Below is a small trained network, with its code and all its weights. Each question gives an input and a target symbol and asks what happens when units are switched off, that is, made to give their printed mean instead of their output.

import numpy as np


def w(rows, s, z=0):
    codes = np.array(rows[::2]) - 128.0
    scale = np.full(codes.shape[1], s)
    scale[-1] = z or s
    return codes * scale


def norm(h):
    return h / np.sqrt((h * h).mean(-1, keepdims=True) + 1e-5)


def softmax(a):
    e = np.exp(a - a.max(-1, keepdims=True))
    return e / e.sum(-1, keepdims=True)


def log_softmax(a):
    a = a - a.max(-1, keepdims=True)
    return a - np.log(np.exp(a).sum(-1, keepdims=True))


def net(x, mask):
    ids = ['αβδεζηθλμξπστφψω'.index(c) for c in x.split()]
    T = len(ids)
    res = E[ids] + P[:T]
    u = 0
    for l in range(3):
        r = norm(res)
        for j in range(3):
            rows = slice(2 * j, 2 * j + 2)
            q, k, v = (r @ M[l][rows].T for M in (Q, K, V))
            z = softmax(np.where(np.tri(T) > 0, q @ k.T / 2**0.5, -1e9)) @ v
            o = O[l][rows]
            res = res + np.where(mask[u + j], z, o[:, -1]) @ o[:, :-1]
        u += 3
    return log_softmax(norm(res)[-1] @ U[:, :-1].T + U[:, -1])


Q, K, V, O = {}, {}, {}, {}
E = w([
[71,76,132,147,78,83,120,100,69,124],'α',
[145,42,222,135,112,241,247,79,181,135],'β',
[120,91,182,113,72,98,93,161,219,228],'δ',
[201,99,77,145,111,139,86,64,78,109],'ε',
[165,111,97,67,114,154,132,104,43,92],'ζ',
[124,153,159,104,147,27,111,156,241,85],'η',
[120,126,129,74,171,140,88,182,192,84],'θ',
[142,172,124,64,60,179,102,72,100,165],'λ',
[105,77,69,113,62,163,113,127,85,150],'μ',
[107,67,130,89,172,196,77,182,205,152],'ξ',
[232,170,36,163,224,42,175,239,143,70],'π',
[34,249,41,154,168,226,183,78,205,22],'σ',
[137,121,142,117,167,123,63,147,251,122],'τ',
[69,109,118,149,144,108,110,84,68,101],'φ',
[110,136,143,84,163,136,156,119,54,150],'ψ',
[88,63,115,181,180,66,123,95,69,145],'ω',
],0.018)
P = w([
[121,106,186,149,254,161,117,182,110,115],'0',
[46,95,125,112,123,66,80,95,197,99],'1',
[83,109,106,107,137,74,96,100,196,105],'2',
[98,116,98,99,119,93,106,94,200,114],'3',
[115,135,91,102,122,92,123,84,203,116],'4',
[125,130,83,87,102,96,138,79,211,121],'5',
[136,139,77,83,126,91,135,52,204,118],'6',
],0.0098)
Q[0] = w([
[106,162,121,169,126,157,105,76,46,155],'L0H1',
[118,112,136,117,150,95,122,110,136,119],'L0H1',
[125,112,95,119,135,109,127,128,157,150],'L0H2',
[112,112,106,182,121,152,138,83,72,128],'L0H2',
[93,128,166,220,164,129,195,100,2,128],'L0H3',
[148,96,249,151,185,141,138,118,183,128],'L0H3',
],0.014)
K[0] = w([
[136,127,64,70,119,82,36,129,82,155],'L0H1',
[136,123,170,136,180,109,125,127,118,141],'L0H1',
[104,109,101,123,123,166,121,130,117,138],'L0H2',
[120,78,135,214,111,115,82,169,154,86],'L0H2',
[84,52,153,191,166,43,85,184,39,122],'L0H3',
[77,129,254,131,211,157,155,69,210,147],'L0H3',
],0.012)
V[0] = w([
[120,170,55,67,137,88,99,81,150,188],'L0H1',
[171,60,174,94,127,152,206,18,164,97],'L0H1',
[176,107,121,87,114,115,169,190,69,80],'L0H2',
[142,88,154,254,80,148,90,211,135,83],'L0H2',
[133,215,87,173,66,156,130,147,36,175],'L0H3',
[192,83,175,102,127,42,16,171,97,190],'L0H3',
],0.0076)
O[0] = w([
[95,61,96,107,142,99,117,125,95,103,131],'L0H1',
[121,101,171,153,91,98,196,127,144,142,191],'L0H1',
[179,111,95,139,112,91,145,173,91,108,75],'L0H2',
[163,120,179,7,242,143,149,126,131,102,92],'L0H2',
[133,130,145,125,234,98,137,94,142,162,2],'L0H3',
[105,120,155,120,45,131,74,83,124,174,118],'L0H3',
],0.012,0.0072)
Q[1] = w([
[66,99,114,116,124,125,167,51,49,93],'L1H1',
[127,131,123,51,140,123,87,102,35,115],'L1H1',
[125,89,71,88,117,113,105,86,110,136],'L1H2',
[135,166,124,114,94,100,94,197,217,111],'L1H2',
[119,201,143,161,158,160,134,161,142,149],'L1H3',
[125,107,151,121,161,131,146,54,6,151],'L1H3',
],0.018)
K[1] = w([
[89,189,222,182,138,124,105,210,80,127],'L1H1',
[113,120,210,117,182,110,43,167,85,141],'L1H1',
[135,139,143,129,167,182,95,137,61,184],'L1H2',
[106,135,10,63,85,97,151,133,193,179],'L1H2',
[61,161,47,151,132,122,152,107,202,112],'L1H3',
[88,156,205,138,180,108,58,189,90,139],'L1H3',
],0.014)
V[1] = w([
[183,162,98,212,133,167,113,61,212,132],'L1H1',
[28,240,119,164,144,165,175,182,92,175],'L1H1',
[190,27,100,151,129,110,98,65,134,89],'L1H2',
[246,232,250,132,127,133,81,103,110,147],'L1H2',
[123,124,126,77,89,61,176,214,166,239],'L1H3',
[176,20,171,128,130,59,46,151,169,188],'L1H3',
],0.013)
O[1] = w([
[70,145,91,157,135,158,146,195,114,152,104],'L1H1',
[160,96,118,172,197,170,65,74,115,106,63],'L1H1',
[146,142,114,103,94,185,79,101,207,163,171],'L1H2',
[1,146,174,173,97,144,88,143,120,126,49],'L1H2',
[192,145,178,125,71,168,115,29,115,117,2],'L1H3',
[179,216,116,158,113,127,161,95,110,194,234],'L1H3',
],0.018,0.0046)
Q[2] = w([
[78,145,74,76,187,34,144,57,68,113],'L2H1',
[114,117,119,104,103,115,65,17,68,212],'L2H1',
[177,167,173,176,97,183,160,249,214,107],'L2H2',
[152,115,84,213,145,130,93,127,101,147],'L2H2',
[164,39,97,179,137,221,219,142,98,40],'L2H3',
[46,79,66,95,113,102,87,13,29,170],'L2H3',
],0.013)
K[2] = w([
[103,159,109,88,180,88,78,120,26,153],'L2H1',
[152,165,171,136,113,100,42,131,85,162],'L2H1',
[112,85,54,141,82,133,227,115,228,118],'L2H2',
[140,101,113,126,160,102,125,112,135,167],'L2H2',
[99,88,95,135,176,205,177,91,143,92],'L2H3',
[143,164,253,125,180,145,47,170,76,148],'L2H3',
],0.016)
V[2] = w([
[157,147,134,71,129,175,86,137,183,116],'L2H1',
[155,147,64,202,118,96,178,95,145,70],'L2H1',
[93,130,155,127,53,104,118,43,98,115],'L2H2',
[77,95,65,138,123,129,118,117,8,59],'L2H2',
[107,168,133,67,170,182,206,118,146,109],'L2H3',
[157,54,182,95,93,172,156,160,62,197],'L2H3',
],0.014)
O[2] = w([
[52,173,94,108,156,170,105,80,63,141,105],'L2H1',
[150,184,233,196,117,105,93,188,102,118,120],'L2H1',
[169,171,94,74,211,115,102,167,125,104,125],'L2H2',
[177,222,100,72,52,164,117,144,119,130,1],'L2H2',
[110,158,155,68,169,182,122,203,57,145,154],'L2H3',
[97,110,137,161,70,197,254,142,145,32,151],'L2H3',
],0.013,0.007)
U = w([
[109,191,185,90,150,68,98,111,146,79,123],'α',
[133,170,116,77,88,151,108,156,70,86,141],'β',
[121,214,102,169,163,110,168,86,64,100,121],'δ',
[82,192,162,121,139,206,86,156,227,168,121],'ε',
[114,165,101,143,121,136,132,93,226,50,38],'ζ',
[202,122,164,49,150,127,134,105,143,147,154],'η',
[160,60,144,91,57,57,104,168,155,94,2],'θ',
[161,170,72,211,83,147,103,139,140,107,94],'λ',
[108,100,78,116,137,162,179,95,36,149,124],'μ',
[140,114,215,165,126,137,157,148,118,91,161],'ξ',
[135,107,232,79,75,171,77,87,115,186,148],'π',
[169,136,189,106,147,126,92,168,10,181,208],'σ',
[122,159,90,125,118,62,205,187,66,171,50],'τ',
[123,88,120,125,172,127,80,190,134,99,132],'φ',
[153,117,163,140,131,141,67,91,83,82,158],'ψ',
[139,121,142,199,189,101,128,95,173,178,75],'ω',
],0.012,0.0076)

Each question gives the input, a string of symbols that net reads in full, and the target symbol t.
The units are the heads (2 rows each of Q, K, V and O). Each row of codes is followed by its name. A weight is (code - 128) times the scale printed after its matrix; where a second scale follows, it is the last column's (O and U).
mask holds one flag per head, layer by layer. A switched-off head (its flag False) gives its mean, the last column of its rows in O, instead of its output. The means were averaged over made-up inputs and are rounded, as every weight is.
A unit's drop is (log p(t) with every unit on - log p(t) with that unit switched off) / (log p(t) with every unit on - log p(t) with every unit switched off).
The circuit of an input: a set's keep is (log p(t) with only the set's units on - log p(t) with every unit switched off) / (log p(t) with every unit on - log p(t) with every unit switched off). Starting from all 9 units, units are removed one at a time, each time the one whose removal leaves the highest keep (on an exact tie, the one counted first), for as long as the keep stays at least 0.8.
circuit, biggest first: the units of the circuit, biggest drop first
unit that matters most: the unit with the biggest drop
heads that matter: for each layer, one digit per head in row order, 1 if its drop is at least 0.15 and else 0, layers parted by /
input β η η ω ξ, target ξ: circuit, biggest first : L0H1, L1H2
input ζ ξ θ β η φ β, target ξ: circuit, biggest first : L2H1, L0H3
input β ξ σ η μ μ λ, target β: circuit, biggest first : L2H2, L0H1, L1H2
input σ τ λ λ η ζ, target σ: circuit, biggest first : L2H3
input π ε τ μ, target π: circuit, biggest first : L2H2, L0H1, L2H3
input μ ε λ π φ, target μ: circuit, biggest first : L0H1, L2H1, L0H3
input α β α ε β ξ δ, target ξ: circuit, biggest first : L0H3, L2H1
input ζ ω ξ, target θ: circuit, biggest first : L0H3, L2H2, L1H2
input π ω φ, target π: circuit, biggest first : L2H2, L2H3
input σ ε η π β τ, target ξ: heads that matter : 101 / 000 / 000
input φ ζ η, target θ: circuit, biggest first : L1H1, L1H3, L0H2
input ξ ξ μ τ, target η: heads that matter : 000 / 010 / 000
input ξ ε π τ σ δ, target φ: heads that matter : 001 / 001 / 000
input τ η τ ψ δ, target λ: circuit, biggest first : L0H2
input ε η ω ω θ ξ ω, target ε: heads that matter : 000 / 010 / 000
input α ξ δ ω φ, target α: heads that matter : 110 / 110 / 010
input β τ ζ π φ π, target θ: circuit, biggest first : L1H1, L1H3
input ψ μ δ δ ε μ, target ψ: heads that matter : 000 / 100 / 000
input η ψ ω, target η: heads that matter : 000 / 010 / 000
input ψ σ ξ ξ, target φ: heads that matter : 001 / 101 / 000
input ξ δ η π η δ ξ, target μ: unit that matters most : L0H2
input μ δ ζ λ, target μ: heads that matter : 111 / 110 / 100
input ζ π σ σ η ω, target ζ: heads that matter : 110 / 010 / 001
input φ η π μ μ ω φ, target φ: heads that matter : 100 / 001 / 000
